Below is a small trained network, with its code and all its weights. Each question gives an input and a class and asks what happens when units are switched off, that is, made to give their printed mean instead of their output.

import numpy as np


def w(rows, s, z=0):
    codes = np.array(rows[::2]) - 128.0
    scale = np.full(codes.shape[1], s)
    scale[-1] = z or s
    return codes * scale


def norm(h):
    return h / np.sqrt((h * h).mean(-1, keepdims=True) + 1e-5)


def f(y):
    return y / 2 * (1 + np.tanh(0.7978845608 * (y + 0.044715 * y**3)))


def log_softmax(a):
    a = a - a.max(-1, keepdims=True)
    return a - np.log(np.exp(a).sum(-1, keepdims=True))


def net(x, mask):
    res = np.array(x, float).reshape(1, 4) / 4 @ E
    u = 0
    for l in range(4):
        y = f(norm(res) @ A[l][:, :-1].T + A[l][:, -1])
        res = res + np.where(mask[u : u + 5], y, B[l][:, -1]) @ B[l][:, :-1]
        u += 5
    return log_softmax(norm(res)[-1] @ U[:, :-1].T + U[:, -1])


A, B = {}, {}
E = w([
[105,1,175,168,122,131],'x0',
[70,121,112,149,119,161],'x1',
[88,136,125,37,142,114],'x2',
[131,142,203,57,70,83],'x3',
],0.0059)
A[0] = w([
[155,113,103,167,152,132,190],'0.n1',
[158,90,218,253,208,42,197],'0.n2',
[35,145,216,53,107,91,168],'0.n3',
[57,93,94,170,125,180,161],'0.n4',
[137,108,36,125,121,108,1],'0.n5',
],0.0075,0.0017)
B[0] = w([
[165,139,96,83,180,126,157],'0.n1',
[107,159,71,2,84,175,222],'0.n2',
[157,155,148,202,220,139,255],'0.n3',
[157,186,166,126,162,133,184],'0.n4',
[168,161,224,105,135,134,124],'0.n5',
],0.0092,0.0052)
A[1] = w([
[188,109,140,26,114,138,142],'1.n1',
[27,249,73,148,170,112,255],'1.n2',
[198,110,158,202,99,12,53],'1.n3',
[74,22,16,29,93,180,35],'1.n4',
[20,149,186,1,101,224,100],'1.n5',
],0.0059,0.0013)
B[1] = w([
[70,156,83,170,218,168,181],'1.n1',
[202,153,217,185,110,10,255],'1.n2',
[233,64,156,96,58,157,133],'1.n3',
[28,195,180,117,101,95,196],'1.n4',
[23,13,230,254,68,175,210],'1.n5',
],0.0056,0.005)
A[2] = w([
[141,93,136,130,198,151,166],'2.n1',
[213,123,54,84,65,183,178],'2.n2',
[132,67,113,233,80,29,165],'2.n3',
[175,88,2,152,135,149,252],'2.n4',
[87,156,174,150,156,169,165],'2.n5',
],0.0078,0.002)
B[2] = w([
[109,34,82,121,109,161,193],'2.n1',
[38,38,153,121,81,159,143],'2.n2',
[207,203,62,195,34,61,163],'2.n3',
[139,34,184,40,128,175,128],'2.n4',
[216,115,138,2,135,186,253],'2.n5',
],0.0067,0.0034)
A[3] = w([
[96,40,202,154,176,154,166],'3.n1',
[63,218,155,198,137,137,220],'3.n2',
[254,64,157,150,212,171,252],'3.n3',
[171,171,136,174,123,111,23],'3.n4',
[92,130,67,39,47,151,254],'3.n5',
],0.0077,0.0008)
B[3] = w([
[180,139,82,126,180,2,188],'3.n1',
[184,180,175,179,104,120,171],'3.n2',
[139,56,109,63,10,93,255],'3.n3',
[153,149,99,116,209,139,177],'3.n4',
[134,169,177,74,176,211,169],'3.n5',
],0.0089,0.0071)
U = w([
[248,232,147,183,179,21,175],'0',
[62,136,89,196,230,90,75],'1',
[86,112,31,254,150,134,1],'2',
[73,166,192,70,148,240,185],'3',
[111,165,74,224,49,95,48],'4',
[68,73,215,230,101,91,95],'5',
[208,38,107,65,41,30,171],'6',
],0.0098,0.0073)

Each question gives the input, the list of numbers given to net, and the class t.
The units are the neurons (one row each of A and B). Each row of codes is followed by its name. A weight is (code - 128) times the scale printed after its matrix; where a second scale follows, it is the last column's (A, B and U).
mask holds one flag per neuron, layer by layer. A switched-off neuron (its flag False) gives its mean, the last column of its row in B, instead of its output. The means were averaged over made-up inputs and are rounded, as every weight is.
A unit's drop is (log p(t) with every unit on - log p(t) with that unit switched off) / (log p(t) with every unit on - log p(t) with every unit switched off).
The circuit of an input: a set's keep is (log p(t) with only the set's units on - log p(t) with every unit switched off) / (log p(t) with every unit on - log p(t) with every unit switched off). Starting from the 12 units with the biggest drops (on a tie, the unit counted first), units are removed one at a time, each time the one whose removal leaves the highest keep (on an exact tie, the one counted first), for as long as the keep stays at least 0.8.
units of the circuit, in order: the units of the circuit, biggest drop first
most important unit: the unit with the biggest drop
k most important neurons: the k neurons with the biggest drops, biggest first
k most important neurons of layer l: the k neurons of layer l with the biggest drops, biggest first
drop when u is switched off: that unit's drop, to one decimal
input [-3,-6,-4,-1], class 3: most important unit -> 0.n3
input [-4,-8,-6,-8], class 3: units of the circuit, in order -> [0.n2 2.n2 3.n1]
input [-8,-1,-5,-6], class 6: 2 most important neurons of layer 2 -> [2.n4 2.n2]
input [7,-1,0,4], class 1: 4 most important neurons -> [0.n2 3.n3 1.n5 3.n1]
input [2,7,0,3], class 0: 4 most important neurons of layer 0 -> [0.n4 0.n1 0.n3 0.n2]
input [6,-7,-2,6], class 3: 3 most important neurons of layer 0 -> [0.n2 0.n4 0.n5]
input [-1,-1,7,-7], class 6: 2 most important neurons -> [0.n5 0.n2]
input [8,-2,6,-4], class 3: 2 most important neurons -> [1.n2 1.n4]
input [-5,-8,-5,-3], class 3: 4 most important neurons -> [0.n3 1.n5 2.n2 3.n5]
input [3,-1,2,-1], class 5: 3 most important neurons -> [1.n5 0.n2 0.n3]
input [1,7,8,2], class 0: 2 most important neurons -> [1.n2 0.n2]
input [-2,-2,6,3], class 0: 2 most important neurons of layer 0 -> [0.n1 0.n5]
input [-5,-6,1,-4], class 6: 2 most important neurons -> [0.n2 1.n4]
input [-1,3,3,4], class 0: most important unit -> 1.n2
input [-1,1,7,-2], class 0: 4 most important neurons -> [1.n2 0.n2 0.n1 2.n4]
input [8,-8,7,-2], class 1: 2 most important neurons of layer 1 -> [1.n5 1.n4]
input [-7,-6,-2,-5], class 6: 3 most important neurons -> [1.n4 2.n4 0.n2]
input [-6,-1,-3,-5], class 6: 4 most important neurons -> [1.n4 2.n4 0.n1 1.n5]
input [3,8,6,-4], class 6: 2 most important neurons of layer 0 -> [0.n4 0.n2]
input [-3,2,6,0], class 0: most important neuron -> [1.n2]
input [7,-5,7,-2], class 1: 2 most important neurons of layer 1 -> [1.n4 1.n2]
input [-2,1,5,0], class 0: drop when 0.n1 is switched off -> 0.1
input [4,-7,-8,0], class 3: drop when 0.n2 is switched off -> 0.9
input [-6,-7,-4,0], class 6: drop when 0.n2 is switched off -> 2.1
input [-1,6,0,6], class 0: 2 most important neurons of layer 3 -> [3.n4 3.n2]
